Read these off the grid that follows.
1) What is the third entry from the end, reading row by row?
2) What is the fourth entry in reading order?
3) What is the entry just left of the largest entry?
4) What is the entry directly below the smallest entry?
5) What is the entry just right of the largest entry?
6) What is the smallest entry in the first column?
7) What is the bottom-right entry?
8) What is the minimum?
[[134 128 140 111 132 121]
 [146 114 130 130 107 136]
 [111 135 106 122 126 133]
 [130 117 110 142 123 140]
 [121 117 132 129 143 131]
 [123 139 116 147 124 143]
 [130 122 128 143 113 138]
 [124 145 111 136 133 150]
 [141 121 117 112 113 114]
 [113 133 143 150 140 132]
 [126 152 138 136 140 115]
 [146 114 136 109 131 136]
 [127 126 118 107 108 124]
 [139 142 116 146 135 140]]
1) 146
2) 111
3) 126
4) 110
5) 138
6) 111
7) 140
8) 106

Read these off the row that follows.
1) Which number is the first entry?
2) Which number is the entry just left of the smallest entry?
3) Which number is the last entry?
[111 133 128 102]
1) 111
2) 128
3) 102

Questions about the table below. Counting starts at 0.
1) Find the entry just left of the largest entry.
2) Find the bottom-left entry.
3) Find the entry directly below 145.
4) Find the entry just right of the smallest entry.
5) Find the entry at row 1, column 0.
6) Find the entry in the top-right corner.
7) Find the entry in the bottom-right corner.
8) Find the entry in row 0 and column 2.
[[127 127 129 126 115 112 110 134 127]
 [127 127 125 115 107 103 108 131 131]
 [117 117 121 125 113 113 108 150 123]
 [142 143 143 138 128 135 136 106 133]
 [131 129 133 123 121 125 122 145 123]
 [138 142 131 135 119 139 123 122 108]
 [121 120 123 126 131 132 134 138 129]]
1) 108
2) 121
3) 122
4) 108
5) 127
6) 127
7) 129
8) 129

Read these off the table that follows. Indices start at 0.
1) Give the top-right entry.
2) Give the entry in the top-left corner.
3) Give the entry at row 1, column 1.
4) Give the entry in row 0 and column 2.
5) Give the entry directly above 120.
6) Give the entry directly below the largest entry.
7) Give the entry in row 1 and column 0.
8) Give the entry at row 2, column 0.
[[139 131 129 104 152 117 138]
 [110 113 117 130 115 105 114]
 [110 109 113 120 132 132 147]]
1) 138
2) 139
3) 113
4) 129
5) 130
6) 115
7) 110
8) 110

[[132 126 121 137 127 128 134 136 157 140 125 142 135]
 [117 132 122 116 132 141 118 142 124 133 137 144 134]]
Rows and columns are numbered from 0.
Find the entry in row 0 and column 1.
Answer: 126
The entry in the bottom-left corner: 117
The entry just left of the largest entry -> 136
The bottom-right entry -> 134
The entry just left of 127: 137
The entry in row 0 and column 2 -> 121
The entry in row 0 and column 0 -> 132
Find the entry in row 1 and column 1.
Answer: 132
The bottom entry of the column that holds the largest entry is 124

Read these off the array that follows.
1) What is the top entry of the column that holds the largest entry?
2) What is the 2nd entry on the diagonal from the top-right corner?
3) What is the entry in the top-right corner?
4) What is the maximum?
5) What is the last entry, reading row by row?
6) What is the last entry of the smallest entry's row?
7) What is the fourth entry, reading row by row?
8) What is the 5th-last entry, reading row by row?
[[124 121 134 145 127 133 128 143]
 [114 141 146 113 122 123 121 118]
 [120 128 119 126 143 119 141 130]
 [118 119 120 121 122 147 122 116]
 [116 126 121 125 144 117 142 131]
 [144 125 116 136 127 143 127 127]
 [121 130 119 124 142 120 140 127]
 [154 139 122 120 119 120 120 119]
 [136 135 148 133 110 138 112 129]
 [134 152 124 123 138 121 135 124]
 [121 130 120 124 142 118 140 129]]
1) 124
2) 121
3) 143
4) 154
5) 129
6) 129
7) 145
8) 124
